Here is a tiny trained network, its code and every weight. The questions are about switching its units off for an input and a target symbol, where a switched-off unit gives its printed mean instead of its output.

import numpy as np


def w(rows, s, z=0):
    codes = np.array(rows[::2]) - 128.0
    scale = np.full(codes.shape[1], s)
    scale[-1] = z or s
    return codes * scale


def norm(h):
    return h / np.sqrt((h * h).mean(-1, keepdims=True) + 1e-5)


def f(y):
    return y / 2 * (1 + np.tanh(0.7978845608 * (y + 0.044715 * y**3)))


def softmax(a):
    e = np.exp(a - a.max(-1, keepdims=True))
    return e / e.sum(-1, keepdims=True)


def log_softmax(a):
    a = a - a.max(-1, keepdims=True)
    return a - np.log(np.exp(a).sum(-1, keepdims=True))


def net(x, mask):
    ids = ['βγεζηθλμξπστφψω'.index(c) for c in x.split()]
    T = len(ids)
    res = E[ids] + P[:T]
    r = norm(res)
    for j in range(2):
        rows = slice(4 * j, 4 * j + 4)
        q, k, v = (r @ M[0][rows].T for M in (Q, K, V))
        z = softmax(np.where(np.tri(T) > 0, q @ k.T / 4**0.5, -1e9)) @ v
        o = O[0][rows]
        res = res + np.where(mask[j], z, o[:, -1]) @ o[:, :-1]
    y = f(norm(res) @ A[0][:, :-1].T + A[0][:, -1])
    res = res + np.where(mask[2:6], y, B[0][:, -1]) @ B[0][:, :-1]
    return log_softmax(norm(res)[-1] @ U[:, :-1].T + U[:, -1])


Q, K, V, O, A, B = {}, {}, {}, {}, {}, {}
E = w([
[128,110,135,193,108,127,167,171,109,121,95,2],'β',
[138,146,88,180,111,80,118,93,116,96,120,106],'γ',
[152,122,145,155,124,128,127,107,98,119,103,107],'ε',
[77,96,114,125,100,128,105,168,105,65,131,103],'ζ',
[120,94,136,128,133,183,106,118,112,127,136,116],'η',
[153,129,141,141,64,110,122,125,96,131,107,114],'θ',
[117,118,153,108,128,132,99,118,84,126,115,100],'λ',
[129,136,121,167,184,118,172,86,162,100,86,118],'μ',
[173,155,107,151,90,148,98,129,135,139,103,124],'ξ',
[133,169,141,102,124,163,63,128,131,111,109,119],'π',
[111,149,146,100,179,150,98,130,130,133,88,85],'σ',
[119,143,96,130,171,105,76,191,103,158,128,140],'τ',
[123,141,182,116,140,88,161,136,167,64,61,174],'φ',
[113,120,115,112,129,50,104,115,75,130,125,178],'ψ',
[114,119,108,111,133,128,104,59,126,144,108,105],'ω',
],0.008)
P = w([
[185,137,166,119,147,95,117,114,131,123,204,81],'0',
[138,198,175,146,158,158,161,144,2,87,149,105],'1',
[193,53,154,189,161,120,41,135,120,81,92,111],'2',
[75,148,148,152,89,90,95,112,162,170,156,108],'3',
[138,179,121,111,138,188,181,151,9,99,114,131],'4',
[191,31,107,140,148,134,58,140,130,95,68,127],'5',
[177,111,89,36,116,122,149,137,137,141,148,108],'6',
[99,170,92,97,105,179,180,151,44,135,82,151],'7',
[157,37,88,113,104,120,59,140,154,142,38,136],'8',
],0.006)
Q[0] = w([
[204,71,85,55,118,124,137,135,163,116,138,97],'head 0',
[165,124,64,95,162,146,138,114,60,79,81,134],'head 0',
[143,140,165,115,167,69,115,171,192,127,174,145],'head 0',
[74,228,118,84,121,121,229,142,121,193,215,120],'head 0',
[121,102,170,131,140,50,125,125,187,131,247,92],'head 1',
[171,57,127,186,168,116,53,132,94,97,25,150],'head 1',
[34,193,156,190,115,139,146,133,96,156,136,137],'head 1',
[165,150,87,97,153,133,171,158,66,88,122,127],'head 1',
],0.015)
K[0] = w([
[44,157,131,162,97,122,114,162,181,188,94,209],'head 0',
[31,83,58,145,85,171,125,121,111,115,72,106],'head 0',
[160,147,157,174,170,141,95,75,124,172,194,198],'head 0',
[113,116,203,254,131,130,157,156,150,38,181,98],'head 0',
[175,163,174,184,134,181,109,18,115,147,164,60],'head 1',
[143,128,76,15,126,131,148,93,137,204,72,214],'head 1',
[196,111,155,96,166,93,110,183,94,52,213,148],'head 1',
[50,113,135,171,100,163,110,152,119,126,132,215],'head 1',
],0.012)
V[0] = w([
[156,198,87,112,124,111,26,233,125,147,168,221],'head 0',
[170,133,182,125,3,139,189,98,190,54,109,177],'head 0',
[164,72,125,143,88,70,135,94,22,206,158,189],'head 0',
[102,195,149,50,154,79,72,1,124,24,87,213],'head 0',
[87,86,158,111,29,149,162,251,161,43,122,70],'head 1',
[140,110,165,130,157,24,226,182,130,118,67,130],'head 1',
[166,173,197,130,132,211,169,106,218,129,44,45],'head 1',
[158,129,34,187,167,115,119,223,89,242,101,6],'head 1',
],0.009)
O[0] = w([
[112,147,182,136,85,130,114,213,163,91,129,249,91],'head 0',
[183,174,151,141,111,161,100,24,54,92,118,150,2],'head 0',
[166,93,181,32,122,145,146,156,115,71,178,105,143],'head 0',
[71,95,139,165,249,80,99,90,30,80,184,203,125],'head 0',
[59,93,209,172,199,37,163,144,117,63,149,108,133],'head 1',
[136,90,96,101,188,147,192,182,94,94,81,199,69],'head 1',
[91,123,125,74,109,113,96,165,220,3,146,147,113],'head 1',
[188,125,91,190,228,193,72,151,113,73,229,131,190],'head 1',
],0.0061,0.0078)
A[0] = w([
[44,253,142,125,114,140,201,154,110,124,157,152,96],'neuron 0',
[74,222,129,112,119,144,233,127,80,127,150,137,47],'neuron 1',
[121,80,144,177,129,125,93,142,149,91,81,138,136],'neuron 2',
[137,145,109,128,127,139,162,121,144,153,214,106,4],'neuron 3',
],0.016,0.0027)
B[0] = w([
[162,25,97,150,128,253,134,129,75,97,118,85,173],'neuron 0',
[110,195,107,103,50,141,84,97,227,140,194,193,186],'neuron 1',
[130,160,132,121,109,108,184,94,122,158,127,151,238],'neuron 2',
[110,133,155,133,114,113,181,145,131,127,69,192,255],'neuron 3',
],0.013,0.0056)
U = w([
[66,96,148,213,77,202,111,92,115,121,194,136,110],'β',
[103,140,129,143,209,156,132,192,171,46,119,43,87],'γ',
[68,181,185,29,140,125,98,160,78,178,220,157,110],'ε',
[111,187,73,85,103,128,159,64,91,254,125,165,18],'ζ',
[153,161,136,144,67,115,125,132,204,186,100,21,147],'η',
[195,161,205,90,131,137,157,108,78,52,143,84,165],'θ',
[87,62,173,160,195,35,160,90,86,144,176,59,132],'λ',
[171,75,64,19,103,189,196,109,185,68,110,173,40],'μ',
[206,193,158,122,88,118,69,102,179,69,203,166,137],'ξ',
[98,196,167,167,113,72,88,46,95,102,121,240,198],'π',
[78,171,44,176,178,83,130,107,223,121,167,165,94],'σ',
[176,111,162,175,121,134,99,249,173,120,172,192,109],'τ',
[66,93,185,116,144,71,188,184,120,122,18,176,97],'φ',
[191,128,136,184,195,148,123,157,13,173,56,168,211],'ψ',
[138,33,69,132,167,141,7,93,124,106,30,79,252],'ω',
],0.0086,0.003)

Each question gives the input, a string of symbols that net reads in full, and the target symbol t.
The units are the heads (4 rows each of Q, K, V and O) and the neurons (one row each of A and B). Each row of codes is followed by its name. A weight is (code - 128) times the scale printed after its matrix; where a second scale follows, it is the last column's (O, A, B and U).
mask holds one flag per unit, heads first, then neurons. A switched-off unit (its flag False) gives its mean, the last column of its rows in O or B, instead of its output. The means were averaged over made-up inputs and are rounded, as every weight is.
A unit's drop is (log p(t) with every unit on - log p(t) with that unit switched off) / (log p(t) with every unit on - log p(t) with every unit switched off).
The circuit of an input: a set's keep is (log p(t) with only the set's units on - log p(t) with every unit switched off) / (log p(t) with every unit on - log p(t) with every unit switched off). Starting from all 6 units, units are removed one at a time, each time the one whose removal leaves the highest keep (on an exact tie, the one counted first), for as long as the keep stays at least 0.8.
units of the circuit, in order: the units of the circuit, biggest drop first
unit that matters most: the unit with the biggest drop
top k neurons: the k neurons with the biggest drops, biggest first
heads that matter: for each layer, one digit per head in row order, 1 if its drop is at least 0.15 and else 0, layers parted by /
input ψ λ η σ ψ η τ, target σ: unit that matters most : head 0
input η η λ, target λ: top 3 neurons : neuron 1; neuron 2; neuron 3
input η η γ θ λ φ λ ζ, target β: heads that matter : 01
input σ λ λ η τ γ, target τ: heads that matter : 11
input η γ η θ ω β σ, target θ: heads that matter : 10
input β ζ η ζ λ ξ, target ξ: units of the circuit, in order : head 1; head 0
input η λ μ ξ φ η η γ η, target η: units of the circuit, in order : head 0; head 1
input η σ μ λ θ η η η, target φ: units of the circuit, in order : neuron 3; head 1
input ω ω η η ζ λ η η, target β: heads that matter : 01
input σ λ λ η ζ μ μ, target η: heads that matter : 11
input ψ τ σ λ π, target ψ: heads that matter : 01
input λ λ ω ζ, target φ: units of the circuit, in order : neuron 3; neuron 1
input η η η η ε, target θ: top 2 neurons : neuron 2; neuron 1
input γ η π λ λ ψ σ, target φ: heads that matter : 00
input η θ β, target θ: heads that matter : 10
input σ η β σ ε η, target σ: top neuron : neuron 2
input σ σ η η σ η ζ η, target β: heads that matter : 11
input φ ε η η σ η λ λ, target μ: heads that matter : 01
input η ξ β λ η γ, target λ: heads that matter : 10
input ε λ τ λ η, target ψ: top 2 neurons : neuron 3; neuron 1
input ξ γ λ, target ξ: units of the circuit, in order : head 1
